Here is a tiny trained network, its code and every weight. The questions are about switching its units off for an input and a target symbol, where a switched-off unit gives its printed mean instead of its output.

import numpy as np


def w(rows, s, z=0):
    codes = np.array(rows[::2]) - 128.0
    scale = np.full(codes.shape[1], s)
    scale[-1] = z or s
    return codes * scale


def f(y):
    return np.maximum(y, 0)


def softmax(a):
    e = np.exp(a - a.max(-1, keepdims=True))
    return e / e.sum(-1, keepdims=True)


def log_softmax(a):
    a = a - a.max(-1, keepdims=True)
    return a - np.log(np.exp(a).sum(-1, keepdims=True))


def net(x, mask):
    ids = ['αβγδεηλμπσφψ'.index(c) for c in x.split()]
    T = len(ids)
    res = E[ids] + P[:T]
    u = 0
    for l in range(2):
        q, k, v = (res @ M[l].T for M in (Q, K, V))
        z = softmax(np.where(np.tri(T) > 0, q @ k.T / 4**0.5, -1e9)) @ v
        res = res + np.where(mask[u], z, O[l][:, -1]) @ O[l][:, :-1]
        u += 1
        y = f(res @ A[l][:, :-1].T + A[l][:, -1])
        res = res + np.where(mask[u : u + 8], y, B[l][:, -1]) @ B[l][:, :-1]
        u += 8
    return log_softmax(res[-1] @ U[:, :-1].T + U[:, -1])


Q, K, V, O, A, B = {}, {}, {}, {}, {}, {}
E = w([
[146,91,160,113],'α',
[82,157,57,116],'β',
[78,88,3,154],'γ',
[112,215,140,82],'δ',
[124,106,115,132],'ε',
[113,14,60,158],'η',
[141,94,128,132],'λ',
[156,197,251,17],'μ',
[101,42,17,181],'π',
[116,109,119,123],'σ',
[117,94,109,116],'φ',
[136,120,150,111],'ψ',
],0.0071)
P = w([
[128,107,133,117],'0',
[80,133,121,101],'1',
[107,173,121,89],'2',
[172,129,150,167],'3',
[74,95,168,160],'4',
[63,146,67,148],'5',
[166,193,81,127],'6',
[183,93,131,83],'7',
[97,55,196,128],'8',
[48,194,91,131],'9',
[112,255,43,137],'10',
],0.021)
Q[0] = w([
[190,184,104,183],'0.h1',
[253,145,128,187],'0.h1',
[126,99,164,163],'0.h1',
[108,187,112,145],'0.h1',
],0.02)
K[0] = w([
[78,89,204,155],'0.h1',
[5,114,182,163],'0.h1',
[68,186,139,65],'0.h1',
[170,78,186,122],'0.h1',
],0.016)
V[0] = w([
[200,103,128,162],'0.h1',
[95,22,69,184],'0.h1',
[124,2,128,146],'0.h1',
[195,91,246,75],'0.h1',
],0.0081)
O[0] = w([
[185,142,233,181,52],'0.h1',
[23,73,204,185,62],'0.h1',
[65,15,227,132,143],'0.h1',
[254,30,148,74,252],'0.h1',
],0.0067,0.0022)
A[0] = w([
[75,126,211,240,114],'0.n1',
[145,170,97,136,94],'0.n2',
[166,78,175,130,113],'0.n3',
[84,75,39,160,255],'0.n4',
[79,174,173,150,106],'0.n5',
[91,162,156,194,157],'0.n6',
[169,165,184,112,104],'0.n7',
[254,122,90,111,121],'0.n8',
],0.009,0.0093)
B[0] = w([
[98,20,61,143,166],'0.n1',
[147,63,193,146,141],'0.n2',
[145,53,225,58,137],'0.n3',
[131,212,237,51,255],'0.n4',
[95,103,44,247,157],'0.n5',
[23,117,64,126,170],'0.n6',
[19,103,73,128,149],'0.n7',
[2,67,123,54,212],'0.n8',
],0.0054,0.0094)
Q[1] = w([
[63,103,182,110],'1.h1',
[63,166,215,67],'1.h1',
[192,92,2,233],'1.h1',
[56,156,166,58],'1.h1',
],0.0087)
K[1] = w([
[105,88,186,57],'1.h1',
[127,36,240,72],'1.h1',
[120,174,2,185],'1.h1',
[116,76,248,115],'1.h1',
],0.008)
V[1] = w([
[145,60,155,166],'1.h1',
[184,182,130,201],'1.h1',
[114,169,81,120],'1.h1',
[254,104,122,102],'1.h1',
],0.0099)
O[1] = w([
[238,73,174,254,152],'1.h1',
[85,199,206,111,4],'1.h1',
[37,135,115,61,86],'1.h1',
[229,189,119,67,105],'1.h1',
],0.0071,0.019)
A[1] = w([
[111,250,164,79,109],'1.n1',
[197,121,119,229,50],'1.n2',
[121,78,230,42,219],'1.n3',
[201,11,100,188,1],'1.n4',
[1,83,237,143,78],'1.n5',
[141,235,13,217,100],'1.n6',
[64,37,51,238,86],'1.n7',
[153,113,169,62,169],'1.n8',
],0.0063,0.0073)
B[1] = w([
[209,146,203,121,132],'1.n1',
[77,244,140,92,171],'1.n2',
[104,196,64,213,184],'1.n3',
[139,195,134,61,211],'1.n4',
[150,217,123,166,182],'1.n5',
[75,255,88,38,148],'1.n6',
[126,101,189,30,247],'1.n7',
[101,161,130,220,169],'1.n8',
],0.007,0.011)
U = w([
[175,161,150,143,148],'α',
[74,137,97,126,101],'β',
[98,70,132,117,75],'γ',
[115,207,122,92,89],'δ',
[139,104,119,172,127],'ε',
[162,171,185,1,3],'η',
[167,129,145,173,209],'λ',
[160,81,61,64,179],'μ',
[131,63,167,90,146],'π',
[140,106,118,181,149],'σ',
[149,108,131,163,139],'φ',
[146,120,129,162,150],'ψ',
],0.0087,0.0039)

Each question gives the input, a string of symbols that net reads in full, and the target symbol t.
The units are the heads (4 rows each of Q, K, V and O) and the neurons (one row each of A and B). Each row of codes is followed by its name. A weight is (code - 128) times the scale printed after its matrix; where a second scale follows, it is the last column's (O, A, B and U).
mask holds one flag per unit, layer by layer, with each layer's heads first. A switched-off unit (its flag False) gives its mean, the last column of its rows in O or B, instead of its output. The means were averaged over made-up inputs and are rounded, as every weight is.
A unit's drop is (log p(t) with every unit on - log p(t) with that unit switched off) / (log p(t) with every unit on - log p(t) with every unit switched off).
The circuit of an input: a set's keep is (log p(t) with only the set's units on - log p(t) with every unit switched off) / (log p(t) with every unit on - log p(t) with every unit switched off). Starting from the 12 units with the biggest drops (on a tie, the unit counted first), units are removed one at a time, each time the one whose removal leaves the highest keep (on an exact tie, the one counted first), for as long as the keep stays at least 0.8.
units of the circuit, in order: the units of the circuit, biggest drop first
top k neurons: the k neurons with the biggest drops, biggest first
k most important neurons of layer l: the k neurons of layer l with the biggest drops, biggest first
input μ η ψ, target μ: units of the circuit, in order	[0.h1; 0.n8; 1.h1; 0.n4]
input β φ μ μ μ ε β μ γ μ μ, target β: units of the circuit, in order	[0.h1; 1.h1]
input β β β π μ γ σ η, target β: units of the circuit, in order	[0.h1]
input η η μ β, target η: 3 most important neurons of layer 1	[1.n7; 1.n4; 1.n2]
input γ γ μ γ η ε π, target γ: units of the circuit, in order	[0.h1; 1.h1]
input η β γ η β, target η: top 2 neurons	[1.n7; 1.n4]
input α λ γ β η β, target δ: units of the circuit, in order	[1.n6; 0.n8]
input μ μ α ε, target μ: units of the circuit, in order	[0.h1; 0.n8]
input π η α μ, target π: units of the circuit, in order	[1.n7; 0.h1; 1.h1]
input η μ μ μ η μ μ ψ σ, target η: top 2 neurons	[0.n8; 1.n4]
input γ γ η η, target γ: top 2 neurons	[1.n7; 0.n1]
input μ β α, target μ: units of the circuit, in order	[0.h1; 0.n8; 1.h1; 0.n4]
input μ α η σ β, target μ: top 2 neurons	[0.n8; 0.n3]
input η μ μ η α λ ψ α η, target η: 3 most important neurons of layer 1	[1.n4; 1.n2; 1.n7]
input β μ π, target δ: 3 most important neurons of layer 0	[0.n4; 0.n8; 0.n1]
input η σ μ ε μ μ λ, target η: top 2 neurons	[1.n4; 0.n8]
input β δ β β β, target β: units of the circuit, in order	[1.h1]
input π μ μ, target π: units of the circuit, in order	[0.h1; 1.n7; 1.h1]
input α η μ μ β λ β λ γ, target δ: units of the circuit, in order	[0.h1; 1.n6]
input η μ β, target π: 2 most important neurons of layer 0	[0.n1; 0.n6]
input μ μ μ μ, target μ: units of the circuit, in order	[0.h1; 0.n8; 0.n4]
input μ φ μ γ π, target μ: units of the circuit, in order	[0.h1]
input η μ σ β σ η η, target η: top 4 neurons	[1.n4; 1.n7; 1.n2; 0.n4]
input μ π μ, target μ: 4 most important neurons of layer 0	[0.n8; 0.n4; 0.n7; 0.n3]
input η π β δ μ μ β η α, target η: top 3 neurons	[1.n7; 1.n4; 1.n2]
